Here is a tiny trained network, its code and every weight. The questions are about switching its units off for an input and a target symbol, where a switched-off unit gives its printed mean instead of its output.

import numpy as np


def w(rows, s, z=0):
    codes = np.array(rows[::2]) - 128.0
    scale = np.full(codes.shape[1], s)
    scale[-1] = z or s
    return codes * scale


def norm(h):
    return h / np.sqrt((h * h).mean(-1, keepdims=True) + 1e-5)


def f(y):
    return y / 2 * (1 + np.tanh(0.7978845608 * (y + 0.044715 * y**3)))


def softmax(a):
    e = np.exp(a - a.max(-1, keepdims=True))
    return e / e.sum(-1, keepdims=True)


def log_softmax(a):
    a = a - a.max(-1, keepdims=True)
    return a - np.log(np.exp(a).sum(-1, keepdims=True))


def net(x, mask):
    ids = ['ΞΦδηπστω'.index(c) for c in x.split()]
    T = len(ids)
    res = E[ids] + P[:T]
    r = norm(res)
    for j in range(3):
        rows = slice(3 * j, 3 * j + 3)
        q, k, v = (r @ M[0][rows].T for M in (Q, K, V))
        z = softmax(np.where(np.tri(T) > 0, q @ k.T / 3**0.5, -1e9)) @ v
        o = O[0][rows]
        res = res + np.where(mask[j], z, o[:, -1]) @ o[:, :-1]
    y = f(norm(res) @ A[0][:, :-1].T + A[0][:, -1])
    res = res + np.where(mask[3:7], y, B[0][:, -1]) @ B[0][:, :-1]
    return log_softmax(norm(res)[-1] @ U[:, :-1].T + U[:, -1])


Q, K, V, O, A, B = {}, {}, {}, {}, {}, {}
E = w([
[121,89,108,72],'Ξ',
[158,84,111,119],'Φ',
[124,112,186,161],'δ',
[2,186,142,23],'η',
[171,108,77,120],'π',
[129,162,91,159],'σ',
[180,125,62,134],'τ',
[152,118,117,174],'ω',
],0.016)
P = w([
[229,118,201,189],'0',
[95,10,82,181],'1',
[118,50,98,199],'2',
[175,245,48,164],'3',
[218,177,77,103],'4',
[126,82,170,125],'5',
[174,2,177,161],'6',
[156,147,142,133],'7',
[144,119,160,177],'8',
[141,98,164,149],'9',
[171,148,160,100],'10',
[171,92,99,135],'11',
[112,53,159,163],'12',
],0.0073)
Q[0] = w([
[180,227,159,134],'head 1',
[153,196,146,71],'head 1',
[88,145,183,81],'head 1',
[28,24,150,134],'head 2',
[211,10,215,116],'head 2',
[200,92,150,106],'head 2',
[99,107,142,158],'head 3',
[141,66,167,77],'head 3',
[100,51,102,178],'head 3',
],0.011)
K[0] = w([
[36,77,122,159],'head 1',
[71,39,85,187],'head 1',
[67,114,55,201],'head 1',
[211,147,145,122],'head 2',
[69,210,223,2],'head 2',
[44,146,173,45],'head 2',
[196,106,151,79],'head 3',
[182,125,131,159],'head 3',
[193,214,218,64],'head 3',
],0.008)
V[0] = w([
[180,95,104,161],'head 1',
[255,34,89,148],'head 1',
[62,94,181,129],'head 1',
[103,177,93,183],'head 2',
[219,92,105,196],'head 2',
[100,159,204,138],'head 2',
[111,149,180,5],'head 3',
[92,17,195,54],'head 3',
[138,138,179,219],'head 3',
],0.012)
O[0] = w([
[107,139,162,102,184],'head 1',
[213,155,233,213,252],'head 1',
[164,161,75,63,81],'head 1',
[109,96,148,54,121],'head 2',
[25,254,94,92,115],'head 2',
[144,80,6,125,112],'head 2',
[161,98,154,25,68],'head 3',
[243,237,81,11,106],'head 3',
[147,111,53,137,135],'head 3',
],0.0084,0.011)
A[0] = w([
[199,120,117,200,90],'neuron 1',
[110,173,71,225,229],'neuron 2',
[153,94,234,194,114],'neuron 3',
[117,254,170,187,253],'neuron 4',
],0.0088,0.005)
B[0] = w([
[199,79,128,172,171],'neuron 1',
[159,39,48,2,195],'neuron 2',
[244,94,62,170,211],'neuron 3',
[90,152,64,46,244],'neuron 4',
],0.0085,0.011)
U = w([
[196,225,140,136,5],'Ξ',
[128,208,135,221,163],'Φ',
[233,188,225,48,43],'δ',
[123,65,199,36,247],'η',
[117,18,6,4,136],'π',
[74,149,17,212,70],'σ',
[2,51,44,202,148],'τ',
[58,135,130,221,157],'ω',
],0.0067,0.0028)

Each question gives the input, a string of symbols that net reads in full, and the target symbol t.
The units are the heads (3 rows each of Q, K, V and O) and the neurons (one row each of A and B). Each row of codes is followed by its name. A weight is (code - 128) times the scale printed after its matrix; where a second scale follows, it is the last column's (O, A, B and U).
mask holds one flag per unit, heads first, then neurons. A switched-off unit (its flag False) gives its mean, the last column of its rows in O or B, instead of its output. The means were averaged over made-up inputs and are rounded, as every weight is.
A unit's drop is (log p(t) with every unit on - log p(t) with that unit switched off) / (log p(t) with every unit on - log p(t) with every unit switched off).
The circuit of an input: a set's keep is (log p(t) with only the set's units on - log p(t) with every unit switched off) / (log p(t) with every unit on - log p(t) with every unit switched off). Starting from all 7 units, units are removed one at a time, each time the one whose removal leaves the highest keep (on an exact tie, the one counted first), for as long as the keep stays at least 0.8.
units of the circuit, in order: the units of the circuit, biggest drop first
most important unit: the unit with the biggest drop
k most important neurons: the k neurons with the biggest drops, biggest first
heads that matter: for each layer, one digit per head in row order, 1 if its drop is at least 0.15 and else 0, layers parted by /
drop when u is switched off: that unit's drop, to one decimal
input η Φ δ ω τ, target π: heads that matter -> 100
input Φ Ξ δ δ σ ω τ δ σ σ δ ω ω, target π: units of the circuit, in order -> (neuron 2; head 2)
input η Ξ σ Φ, target π: most important neuron -> (neuron 3)
input ω π π Φ π, target Φ: heads that matter -> 111
input π δ Φ, target Φ: units of the circuit, in order -> (head 1; head 2)
input τ π Ξ, target ω: heads that matter -> 111
input Ξ δ π, target δ: heads that matter -> 101
input ω π δ, target σ: units of the circuit, in order -> (head 2; neuron 2)
input ω π Φ, target σ: heads that matter -> 111
input σ τ σ ω δ, target τ: units of the circuit, in order -> (head 3; neuron 2)
input η σ τ ω, target π: heads that matter -> 100
input τ δ π τ τ σ ω δ, target τ: units of the circuit, in order -> (head 3; head 2)
input ω Ξ π δ Φ δ σ δ, target π: 2 most important neurons -> (neuron 2; neuron 4)
input η η Φ σ δ δ σ, target π: most important unit -> head 1
input Ξ Ξ ω, target δ: heads that matter -> 001
input σ ω π δ σ σ σ Ξ, target τ: heads that matter -> 001
input σ ω ω, target τ: heads that matter -> 011
input Ξ ω δ, target δ: heads that matter -> 001
input δ σ π, target π: 2 most important neurons -> (neuron 2; neuron 3)
input η σ τ, target π: most important unit -> head 1
input ω π δ ω π δ δ π, target π: 3 most important neurons -> (neuron 2; neuron 4; neuron 3)
input σ Φ τ, target τ: drop when head 2 is switched off -> 0.3
input σ Φ δ σ σ Ξ, target τ: drop when head 1 is switched off -> 0.1
input π Φ σ Φ π Φ Φ, target Φ: drop when head 1 is switched off -> 0.6
input δ ω σ, target π: drop when neuron 2 is switched off -> 0.5
